Table B holds the same points as the rows below, measured another way and shuffled. Each row below is followed by which row of B it is.
(in the rows, 128 means zero)
B:
(85): [130, 134, 134, 169, 130, 140, 172, 77, 113, 111, 110, 95, 109, 130, 116, 121, 127, 134, 115, 132, 149]
(65): [93, 134, 112, 134, 151, 138, 140, 120, 148, 141, 139, 108, 120, 127, 118, 143, 127, 126, 131, 138, 146]
(16): [83, 147, 148, 98, 164, 152, 115, 128, 111, 92, 108, 99, 121, 116, 131, 125, 61, 144, 157, 87, 122]
(66): [151, 132, 142, 163, 102, 114, 178, 103, 99, 111, 122, 97, 131, 153, 130, 116, 120, 125, 104, 135, 123]
(48): [122, 128, 129, 104, 139, 124, 122, 143, 129, 147, 129, 144, 134, 129, 134, 124, 141, 129, 126, 126, 109]
(17): [102, 128, 106, 136, 138, 127, 148, 128, 155, 137, 143, 112, 120, 139, 123, 145, 128, 121, 123, 143, 146]
(22): [86, 147, 124, 85, 148, 123, 102, 167, 135, 129, 139, 123, 129, 123, 138, 145, 104, 136, 166, 102, 142]
(102): [124, 125, 107, 158, 110, 123, 138, 126, 153, 159, 151, 119, 119, 138, 114, 147, 151, 130, 116, 161, 149]
(72): [79, 133, 107, 142, 171, 159, 174, 79, 162, 145, 137, 75, 104, 135, 108, 140, 111, 119, 100, 139, 141]
(10): [93, 120, 117, 118, 166, 151, 129, 82, 162, 160, 124, 103, 107, 120, 104, 135, 139, 112, 105, 136, 124]
(94): [81, 138, 116, 106, 171, 149, 122, 100, 157, 147, 128, 97, 110, 117, 107, 141, 106, 122, 129, 119, 137]
(113): [124, 153, 149, 79, 98, 102, 58, 225, 89, 135, 132, 153, 145, 120, 154, 134, 100, 160, 188, 92, 135]
(71): [142, 123, 145, 141, 125, 137, 147, 93, 107, 118, 105, 108, 119, 128, 118, 102, 121, 114, 106, 131, 112]
(8): [127, 149, 155, 149, 109, 119, 164, 120, 84, 110, 115, 88, 127, 153, 137, 112, 88, 125, 126, 113, 125]
(27): [107, 129, 127, 139, 136, 127, 115, 131, 113, 127, 115, 110, 122, 125, 130, 136, 110, 133, 151, 112, 161]
(54): [91, 155, 137, 74, 146, 118, 81, 186, 112, 122, 122, 129, 139, 115, 145, 139, 89, 135, 180, 85, 138]
(88): [147, 134, 156, 139, 90, 112, 149, 138, 93, 119, 123, 116, 133, 148, 138, 110, 128, 136, 120, 139, 113]
(56): [103, 139, 134, 81, 136, 116, 79, 193, 114, 123, 125, 147, 133, 114, 145, 137, 100, 140, 180, 92, 144]
(39): [104, 125, 135, 148, 151, 158, 173, 57, 133, 127, 122, 82, 108, 131, 108, 116, 102, 116, 90, 137, 114]
(99): [118, 140, 137, 134, 116, 120, 108, 135, 98, 129, 109, 105, 119, 132, 125, 128, 106, 133, 154, 108, 156]
(60): [121, 121, 117, 132, 127, 138, 138, 109, 151, 145, 145, 130, 125, 138, 120, 130, 140, 120, 105, 155, 119]
(80): [145, 122, 141, 135, 121, 140, 142, 96, 126, 120, 116, 125, 123, 121, 118, 110, 140, 135, 118, 132, 111]
(34): [107, 99, 98, 166, 163, 159, 185, 42, 176, 150, 129, 109, 95, 132, 93, 129, 164, 103, 69, 171, 134]
(37): [93, 141, 135, 90, 161, 144, 98, 143, 133, 124, 122, 117, 126, 105, 128, 135, 105, 141, 157, 105, 139]
(78): [114, 151, 154, 86, 140, 114, 92, 188, 87, 105, 117, 130, 136, 114, 151, 126, 83, 151, 177, 78, 122]
(96): [146, 144, 153, 125, 99, 103, 120, 155, 83, 115, 108, 122, 136, 143, 145, 111, 91, 128, 147, 97, 133]
(84): [107, 133, 136, 131, 129, 140, 128, 128, 114, 110, 125, 109, 119, 127, 130, 128, 98, 143, 142, 113, 139]
(23): [135, 126, 135, 92, 120, 115, 98, 160, 120, 166, 130, 155, 139, 136, 137, 124, 146, 121, 131, 124, 113]
(91): [151, 121, 144, 154, 109, 128, 153, 91, 113, 126, 116, 104, 125, 140, 119, 110, 133, 122, 101, 141, 111]
(31): [97, 114, 107, 191, 186, 161, 217, 22, 145, 112, 114, 66, 94, 133, 95, 138, 112, 99, 68, 151, 161]
(115): [139, 133, 140, 116, 109, 120, 118, 137, 121, 147, 123, 129, 129, 136, 126, 118, 134, 128, 123, 128, 110]
(49): [111, 135, 145, 116, 134, 133, 136, 108, 118, 134, 122, 109, 123, 131, 122, 119, 115, 129, 119, 124, 107]
(95): [71, 147, 118, 100, 168, 141, 131, 124, 142, 124, 127, 94, 122, 125, 125, 146, 93, 123, 147, 106, 147]
(81): [138, 136, 141, 109, 126, 96, 115, 157, 100, 146, 122, 135, 140, 144, 144, 133, 125, 113, 135, 115, 126]
(61): [142, 109, 104, 158, 94, 125, 134, 147, 159, 175, 152, 146, 122, 142, 117, 138, 175, 124, 99, 175, 136]
(14): [146, 159, 163, 95, 74, 96, 90, 211, 70, 89, 124, 140, 155, 138, 174, 123, 79, 153, 190, 90, 121]
(9): [144, 129, 142, 154, 128, 142, 172, 71, 115, 96, 109, 101, 118, 138, 121, 105, 111, 117, 100, 129, 114]

[136, 133, 79, 146, 103, 132, 89, 128, 133, 74, 134, 141, 127, 132, 138, 109, 134, 144, 158, 99, 141, 136, 132, 157, 125] | (16)
[121, 138, 122, 104, 124, 140, 140, 131, 138, 18, 134, 130, 133, 130, 119, 89, 133, 152, 129, 135, 132, 134, 135, 138, 128] | (113)
[126, 126, 124, 140, 123, 130, 87, 129, 131, 143, 130, 137, 128, 132, 125, 108, 132, 147, 137, 139, 135, 131, 129, 138, 129] | (65)
[129, 127, 98, 150, 117, 129, 77, 129, 136, 114, 131, 138, 127, 132, 129, 94, 136, 160, 160, 124, 140, 134, 130, 149, 130] | (95)
[126, 133, 109, 112, 112, 127, 111, 127, 128, 116, 129, 127, 124, 124, 148, 121, 129, 128, 145, 116, 132, 130, 133, 136, 123] | (49)
[128, 126, 116, 112, 145, 128, 148, 129, 129, 105, 126, 113, 127, 126, 128, 128, 128, 147, 138, 132, 133, 131, 126, 126, 127] | (81)
[130, 117, 137, 147, 111, 121, 103, 126, 125, 231, 125, 141, 124, 130, 145, 151, 124, 120, 138, 133, 130, 128, 124, 126, 131] | (34)
[125, 128, 116, 147, 123, 130, 95, 129, 137, 85, 130, 133, 130, 131, 126, 97, 133, 159, 155, 139, 138, 135, 130, 144, 133] | (22)
[129, 136, 113, 122, 115, 137, 107, 129, 135, 111, 135, 144, 128, 131, 128, 115, 134, 134, 135, 110, 134, 130, 133, 140, 126] | (84)
[126, 130, 112, 145, 120, 129, 118, 128, 138, 60, 133, 130, 130, 133, 125, 97, 134, 160, 160, 122, 138, 136, 131, 147, 133] | (54)
[129, 136, 75, 68, 130, 144, 110, 134, 125, 101, 128, 124, 125, 120, 131, 120, 138, 143, 132, 97, 134, 127, 134, 130, 119] | (8)
[134, 129, 110, 112, 125, 128, 130, 127, 121, 154, 127, 124, 123, 124, 133, 148, 130, 103, 130, 89, 122, 126, 128, 125, 122] | (9)
[129, 130, 94, 115, 106, 127, 93, 128, 126, 158, 129, 136, 120, 123, 155, 132, 131, 123, 148, 103, 133, 128, 132, 139, 121] | (39)
[128, 124, 125, 133, 136, 130, 85, 130, 131, 147, 128, 136, 128, 132, 124, 114, 131, 152, 132, 144, 137, 131, 128, 135, 130] | (17)
[132, 131, 111, 103, 116, 128, 139, 127, 119, 139, 127, 119, 123, 123, 139, 141, 127, 115, 127, 97, 121, 127, 130, 128, 121] | (71)
[121, 122, 134, 113, 125, 123, 149, 127, 129, 100, 121, 111, 127, 125, 140, 131, 124, 137, 135, 144, 130, 130, 128, 120, 129] | (23)
[118, 124, 172, 107, 136, 127, 122, 128, 129, 170, 126, 141, 134, 129, 126, 136, 122, 132, 99, 161, 128, 122, 125, 111, 135] | (61)
[122, 138, 115, 108, 116, 141, 126, 129, 132, 109, 137, 142, 132, 129, 117, 97, 135, 145, 130, 102, 126, 129, 135, 132, 127] | (99)
[128, 134, 116, 69, 133, 133, 139, 130, 122, 110, 127, 117, 127, 121, 132, 134, 128, 118, 123, 113, 123, 126, 130, 121, 123] | (88)
[128, 132, 117, 92, 123, 132, 137, 129, 121, 140, 126, 120, 125, 121, 140, 137, 127, 111, 114, 111, 123, 126, 132, 122, 120] | (91)
[128, 131, 102, 86, 139, 140, 148, 132, 126, 83, 130, 125, 128, 123, 124, 120, 133, 138, 124, 102, 127, 127, 131, 124, 124] | (96)
[128, 128, 131, 120, 110, 124, 147, 126, 123, 138, 129, 123, 123, 124, 136, 144, 127, 102, 128, 111, 117, 126, 130, 123, 123] | (80)
[126, 128, 118, 157, 100, 126, 110, 126, 137, 96, 134, 135, 127, 135, 132, 100, 132, 143, 150, 119, 136, 136, 132, 150, 127] | (37)
[127, 130, 131, 149, 118, 131, 130, 127, 136, 73, 135, 133, 130, 133, 120, 107, 134, 154, 150, 123, 134, 135, 130, 143, 132] | (56)
[123, 140, 117, 94, 149, 140, 148, 129, 132, 24, 130, 116, 132, 123, 115, 119, 134, 130, 131, 108, 125, 128, 132, 127, 126] | (14)
[127, 124, 117, 141, 99, 124, 92, 128, 130, 158, 128, 128, 124, 129, 148, 107, 126, 145, 144, 134, 135, 135, 130, 139, 125] | (10)
[130, 136, 97, 127, 120, 135, 135, 129, 133, 41, 134, 123, 130, 130, 125, 110, 134, 148, 153, 114, 134, 134, 130, 146, 125] | (78)
[130, 132, 98, 75, 145, 137, 123, 131, 122, 135, 126, 124, 126, 120, 129, 143, 131, 123, 118, 115, 125, 123, 129, 117, 123] | (66)
[126, 126, 107, 153, 102, 127, 80, 129, 133, 130, 129, 135, 126, 131, 142, 94, 129, 151, 151, 128, 137, 135, 132, 151, 127] | (94)
[131, 124, 91, 132, 108, 131, 52, 132, 129, 160, 128, 144, 124, 129, 138, 107, 135, 160, 146, 135, 143, 132, 130, 147, 125] | (72)
[126, 122, 125, 129, 123, 123, 135, 127, 129, 111, 124, 110, 125, 126, 141, 131, 124, 131, 141, 139, 133, 131, 126, 127, 126] | (48)
[124, 125, 150, 135, 130, 118, 113, 125, 127, 156, 124, 128, 127, 127, 143, 141, 124, 115, 134, 133, 129, 126, 126, 122, 132] | (60)
[122, 129, 122, 102, 123, 129, 130, 129, 126, 111, 122, 115, 125, 121, 139, 120, 126, 127, 125, 130, 124, 127, 131, 122, 125] | (115)
[132, 129, 102, 101, 117, 143, 124, 132, 123, 157, 133, 143, 126, 127, 118, 123, 137, 126, 124, 109, 123, 127, 133, 131, 124] | (85)
[144, 121, 82, 136, 124, 136, 85, 132, 123, 231, 130, 146, 120, 132, 127, 132, 138, 142, 141, 107, 142, 128, 126, 147, 123] | (31)
[129, 135, 121, 127, 124, 137, 125, 129, 135, 126, 137, 144, 130, 136, 118, 108, 137, 147, 134, 111, 134, 128, 131, 136, 128] | (27)
[120, 129, 145, 109, 132, 132, 106, 130, 131, 163, 130, 146, 131, 128, 122, 112, 130, 141, 113, 151, 131, 122, 130, 121, 132] | (102)
